Both labels of each row:
[-3, -9, 8, 7, -26, 10, -1, 2, 3, -30, 1, 0, -5, -1, 4, -1, 3, 1, -1, -12, -11, 3, 4, -1, -5, 2, -3, 0, -2, 66, 2, -17, -7, -3, 12, -1, -1, -8, -11, -4, 10, 9, -2]  j805/j335
[4, -10, 1, 3, -18, 7, 2, -2, -8, -18, -5, 1, 7, -1, 8, -6, 11, -3, 1, -22, -4, 14, 4, -3, -2, 3, 2, -1, -1, 81, 0, 13, 4, -1, 31, -3, 0, -6, -5, 0, 12, 7, -3]  j805/j335
[-5, -9, 4, 8, -18, 12, 1, 6, -8, -8, -4, -1, 7, -4, 7, -3, 5, -2, -5, -17, -6, 2, 4, -1, 0, 4, 0, -4, 0, 71, -1, 3, -3, -4, 31, -1, 0, -7, -15, -2, 7, 6, -8]  j805/j335
[13, -6, 3, -2, -16, 10, -9, 9, 3, -25, 6, 6, 0, 7, 2, -1, 13, 10, 4, -13, -1, 3, 7, -1, 12, 2, -2, 9, -1, 39, -6, 10, 8, -5, 27, -2, -1, 5, 3, -3, 4, 5, 2]  j450/j335
[1, -10, -1, 9, -34, 9, 5, 10, -1, -4, -6, -3, 10, 2, 8, -3, 4, -1, -6, -20, -6, 3, 8, -1, -1, 1, -1, -2, 2, 81, -2, 2, 1, -1, 28, -2, 1, -6, -18, -4, 10, 10, -11]  j805/j487
[6, -9, -2, 4, -36, 10, -4, 6, -4, -18, -12, 1, 0, 2, -4, -2, 4, 1, 2, -30, 1, 2, 9, -1, 1, 2, 1, 1, -8, 60, -2, 3, 3, -5, 23, 1, 0, -3, -12, -5, 12, 6, -3]  j805/j487
[7, -14, 4, 3, -25, 12, 2, 16, 7, -26, -1, 3, 3, 4, 3, -5, 6, 7, 6, -16, -1, 3, 4, -6, 15, 1, -2, 2, 1, 52, -4, 14, 2, -6, 33, 2, -2, -3, 2, -5, 13, 5, -1]  j450/j335
[1, -7, 6, 4, -1, 9, 5, 3, -6, -13, -6, 3, 12, -5, 3, -2, 8, -1, -8, -7, -16, 1, 3, 11, -2, 3, -3, -1, 0, 50, 1, 5, -2, -7, 14, 1, 0, -4, -4, -2, 9, 0, -2]  j805/J705
[6, -11, 10, 4, -37, 9, -1, 5, -17, -25, -4, -1, 2, -4, 7, -7, 7, 2, -7, -25, -10, 7, 10, -2, 9, 6, -1, 2, 0, 81, -6, 1, 4, -4, 40, -5, -4, -3, -16, -3, 7, 5, -6]  j805/j487
[4, -16, 4, 6, -28, 14, 2, 7, -11, -20, -5, 3, 8, 4, 11, 7, 9, -3, -4, -21, -9, 3, 0, -12, -2, -1, 3, -1, 1, 81, -2, 12, 2, -8, 37, 2, -1, -10, -14, -6, 13, 9, -2]  j805/j487
[5, -6, 3, 0, -17, 8, 2, 4, -12, -8, 1, 4, 3, -9, 6, 4, 5, 3, -5, -11, -1, 4, 4, 0, -1, 5, 1, 1, -1, 59, -8, 2, 5, -1, 27, 1, -3, -7, -10, 0, 7, 3, -3]  j805/J705
[8, -14, 4, 3, -42, 10, 0, 9, 3, -17, -7, 6, 1, -1, 5, -1, 6, 4, -1, -16, 0, 3, 9, -1, 3, -2, 2, -3, -6, 75, 0, 6, 5, -1, 34, 0, 0, -1, -12, -12, 9, 19, -6]  j805/j487
[9, -6, 6, -1, -18, 12, -7, 17, -10, -39, -3, 1, 5, 1, 9, -6, -6, -1, -6, -21, -3, 6, 7, -1, 14, 6, 0, -1, -1, 61, -7, 7, 2, 2, 31, 1, -2, 1, 5, -15, 4, 5, 1]  j450/j335
[3, -13, 3, 3, -30, 13, -4, 11, 2, -26, 1, 3, 7, -2, 3, -3, 4, 3, 6, -14, -6, 2, 4, -5, 5, 1, -1, 0, 6, 48, -10, 6, 1, -3, 31, -2, -5, -3, -10, -5, 11, 9, -9]  j805/j146
[0, -2, 5, 5, -5, 8, -4, 2, -8, -5, -3, 3, 8, -5, 7, -3, 5, -1, -4, -11, -5, -1, 6, -2, 3, 2, 4, -8, -4, 52, -2, 6, 2, -1, 28, 1, 3, -4, -13, 0, 6, -7, -5]  j805/j335
[8, -11, 5, -1, -17, 18, 1, 15, 7, -25, -2, 6, 8, -1, -1, -2, 3, -1, 3, -20, -1, 6, 4, 4, 4, 4, -6, 1, 0, 46, -1, 14, 1, -4, 29, 1, 8, 3, -3, -5, 12, 4, 0]  j450/j335
[0, -10, 4, 4, -20, 14, 2, 11, -12, -27, -3, -8, 7, -3, 4, -1, 10, -2, -3, -20, -7, 2, 10, 0, -3, 3, -2, -3, 1, 72, -3, 15, 0, 0, 27, 3, -2, -9, -11, -3, 6, 7, -4]  j805/j335
[9, -11, 4, -2, -24, 7, 2, 4, -4, -24, -3, 4, -3, 0, 5, 0, 5, 0, -4, -16, -2, 2, 6, -5, 7, -1, 1, 1, 3, 52, 0, 8, 3, 2, 22, -7, -3, -10, 5, -5, 7, 3, 2]  j450/j487
[7, -5, 0, 7, -30, 1, 1, -2, -11, -11, -4, 1, -5, 1, 0, -4, 3, -6, -2, -10, -8, 14, 4, -3, -3, -2, 0, 1, -2, 55, -1, 7, 5, -2, 12, 2, -1, -6, -10, -5, 8, 3, -4]  j805/j487
[-5, -7, 7, -11, -25, 3, 0, 3, -10, -25, 0, 0, 4, -5, 7, -1, 2, -6, -2, -11, -9, 6, 5, -3, -6, 3, 2, -1, 3, 58, -5, -1, 12, -1, 18, 1, -3, -9, -15, 0, 5, 6, -1]  j805/j335
[0, -5, 3, 5, -21, 8, 1, 7, 0, -2, -1, 4, 6, -6, 5, 0, 14, 6, 2, -17, -6, 2, 2, 3, 5, 3, 0, -9, 1, 51, 0, 2, 3, 2, 30, 1, 1, -3, -13, -7, 13, 5, -4]  j805/j146
[-4, -5, 6, 4, -32, 9, -5, -1, -14, -12, -1, -1, 2, -11, 0, 0, 6, 4, -8, -8, -6, 1, 6, 5, 2, 0, -2, 3, 2, 64, 0, 1, 2, -5, 14, 0, 0, -6, -18, 2, 7, 5, -5]  j805/j487
[2, -8, 6, 2, -14, 14, 4, 10, -6, -20, -4, -1, 10, -5, -2, -5, 7, -3, -6, -18, -11, 1, 2, -4, -1, 3, 0, 3, -1, 66, -3, 7, 1, -2, 31, 0, -1, -6, -8, -6, 5, 3, -3]  j805/J705
[6, -12, 3, 7, -24, 10, -2, 9, -10, -21, -2, 4, 6, -2, 8, -1, 1, 1, 2, -18, -10, 5, 7, 2, -3, 4, 1, 0, 0, 80, -1, 8, 1, -4, 32, 0, -4, -6, -15, -2, 9, 7, -9]  j805/j335
[6, -7, -1, -1, -28, 8, -1, 11, -7, -9, 7, 1, 4, -3, 6, -1, 6, -4, -1, -14, -6, 1, -1, -2, 2, 3, 6, 5, 0, 70, 2, 4, 5, -5, 33, 2, -2, -6, -12, -5, 6, 5, -3]  j805/j146
[-9, -6, 8, 3, -7, 10, 2, 10, -1, -8, 0, 4, 12, -6, 5, -2, 2, -3, 2, -12, -7, -2, 2, -3, -1, 1, 4, -3, 3, 35, -2, 5, 1, -3, 29, 5, 0, -8, -11, 3, 3, 6, -4]  j805/J705
[0, -2, 7, 3, -28, 12, -2, 12, 3, -17, 4, -6, 10, -6, 5, 0, -3, 1, 4, -13, -6, 7, 8, 0, 2, 5, 10, -1, 0, 54, 0, 1, 6, 3, 36, 1, -2, -4, -4, -5, 8, 15, -4]  j805/J705
[3, -15, 1, 9, -36, 11, 9, 14, 0, -33, -1, 2, 1, -6, 1, 1, 5, 2, 2, -17, -7, 8, 6, -1, -2, 5, 2, 2, -2, 81, 4, 4, -1, -6, 28, -5, -6, -6, -12, -6, 10, 9, -2]  j805/j487
[3, -14, 11, -7, -26, 11, -2, 13, -4, -19, 0, -1, 3, -4, 3, 0, 5, -3, 1, -11, -3, 3, 6, 0, 6, 2, 2, 7, 1, 34, -2, 9, 5, -2, 27, 1, 0, 5, -2, -5, 6, 7, -1]  j450/J705
[1, -8, 10, -1, -16, 9, -4, 10, -6, -18, -5, 2, 6, 0, 10, -1, -2, 2, -16, -15, -6, 5, 4, 5, 6, 1, -3, 3, 1, 67, -3, 7, 3, -5, 36, 5, -2, -3, -7, -2, 10, 12, 4]  j805/J705
[0, -9, 4, 8, -26, 7, 0, 3, 2, -22, -2, 3, 4, 0, 1, -2, 6, 1, 3, -13, -2, 3, 5, -2, 5, -1, 1, 0, -1, 55, 1, 6, -1, -4, 19, 3, 0, -3, -8, -4, 8, 4, -3]  j805/j335
[6, -9, 4, -2, -27, 7, 1, 9, -6, -23, -4, 7, 3, -3, 4, -6, 3, -2, 0, -20, -4, 3, 10, 2, 1, 2, -1, -3, -3, 71, -1, -1, 1, -5, 30, 1, 2, -2, -14, -4, 9, 7, -8]  j805/j487
[1, -3, 14, 3, -19, 16, -4, 1, -5, 0, 5, 1, 2, -1, 1, -3, 0, -3, -4, -7, -3, 1, 5, 1, 7, 0, 2, -2, 2, 42, -1, 3, 0, 0, 14, 0, -5, -4, -2, -1, 1, 3, -2]  j805/j335
[1, -13, 4, 4, -35, 10, -3, 7, -6, -17, -9, 3, 6, -3, 5, 3, 10, 1, -3, -18, -5, 3, 6, -1, 5, -1, 0, -3, -1, 81, 1, 3, 2, -3, 37, 0, -3, -2, -12, 3, 8, 5, -3]  j805/j487
[3, -21, 3, 8, -39, 15, 3, 21, 14, -23, -3, 7, 10, 2, 8, -5, 4, 1, 20, -25, -6, 8, 5, -3, 10, 6, 3, 3, -4, 73, -3, 8, -4, -7, 51, -1, -5, 2, -12, -7, 13, 15, -5]  j805/j146
[6, -9, 10, 0, -40, 12, 1, -1, -7, -41, -3, 5, -2, -3, 2, 1, -1, 3, -3, -18, -3, -2, 8, 3, 10, 2, 5, 7, 2, 69, -6, 4, 2, -5, 24, -1, -3, -3, -2, -3, 2, 9, -2]  j450/j487
[-4, -8, 2, 1, -21, 8, -2, 8, -4, -11, 0, 3, 4, -11, 3, -1, 5, -2, -1, -16, -16, -16, 6, 1, -5, 2, 1, 1, -1, 62, 5, 11, 7, -4, 21, 1, -10, -5, -9, -7, 15, 4, -3]  j805/j335
[4, -9, 5, 0, -17, 6, 1, 10, -10, -15, -3, 3, 16, -5, 7, -8, 9, -4, 4, -19, -7, 0, 10, 2, 3, 3, 0, -5, 3, 81, 1, 7, 1, -3, 34, 3, -3, -8, -13, -4, 14, 4, -6]  j805/j335

Two labels a row:
[1, -2, -1, -2, 1, 1, -10, 3, -1, 1, -4, 3, -2, -12, -4, -1, 1, -4, 0, 1, 1, 2, 0, -1, 3, 2, 0, -10, -7, -2, 5, -4, 0, -6, 0, 4, 1, -1, 3, 3, 2, 0, -1]  j744/[10]
[2, 1, -1, 6, 1, 0, 1, 0, -2, 1, -3, 3, 0, -8, -11, -1, 4, 2, 1, 2, 3, 1, -2, -2, 1, 1, -4, -5, -4, 1, 0, 1, -3, 2, -1, -2, -1, 6, 1, 4, 3, -3, -3]  J352/[10]
[-8, -2, 1, -7, 0, 1, 1, 2, -3, -3, 0, 1, 4, 0, 8, 5, 1, -2, -2, 0, -5, -1, -1, -1, 1, -1, -2, 6, 11, -4, -1, -3, 1, -1, 1, 5, 2, -3, -1, -4, -5, -4, 3]  j744/[11]
[3, -2, 0, -4, 0, -1, 6, 1, -1, -8, 4, 3, 2, 0, 5, 7, -1, -3, -3, -1, -2, 7, -4, -1, 4, -1, -4, 7, 5, -6, 5, -3, 2, -1, 2, 7, 3, -4, -2, -3, -6, -2, 4]  j744/[11]
[-3, -1, -1, -8, 0, 0, -11, 4, 0, -2, -5, 2, 1, -9, -9, -1, 2, -6, -1, 1, -1, 4, 5, 0, 3, -3, -5, -8, -2, -2, 5, -1, 1, 1, 0, 5, 2, -3, 0, 2, 1, 1, 1]  j744/[10]
[-4, 0, -1, -6, 0, 1, -9, 2, 0, 3, -7, -1, 2, -4, -9, -4, 2, -3, 0, 1, -2, 0, 4, 3, 1, -1, -5, -9, 2, 1, 0, 0, 1, 1, -1, 0, -1, 2, 2, 2, 2, -1, 0]  J352/[10]
[-8, 1, 0, -4, 0, 3, -9, 3, 0, 5, -9, 0, 4, -3, -11, -1, 4, 0, 0, 0, -5, -5, 3, 2, 0, -1, -5, -9, 3, 5, -3, -1, -1, 1, -2, -1, 0, 5, 2, 1, 2, -3, -1]  J352/[10]
[-4, 2, 1, 2, -1, 0, -1, 2, 0, 0, -5, 1, 3, -6, -17, 3, 4, 2, 3, 1, -1, -2, -2, 1, -2, -2, -7, -6, -1, 2, -2, 0, -1, 1, -2, -1, 1, 6, 0, 2, 2, -3, -1]  J352/[10]
[-3, -1, 0, -4, 0, 0, 6, 1, -2, -5, 1, 0, 4, 4, 2, 6, 1, -2, -1, 0, -5, 4, -1, 0, 3, -3, -4, 7, 11, -3, 0, -2, 1, 0, 1, 4, 1, 0, -3, -3, -5, -2, 4]  j744/[11]
[-6, 0, 1, -2, 0, 2, 2, 0, -2, 3, -4, 0, 3, 3, 1, 2, 3, 3, 1, -1, -5, -6, -1, 0, -2, -1, -2, 1, 8, 3, -6, -1, -2, 1, 0, -2, 0, 4, 2, -2, -2, -8, 0]  J530/[11]
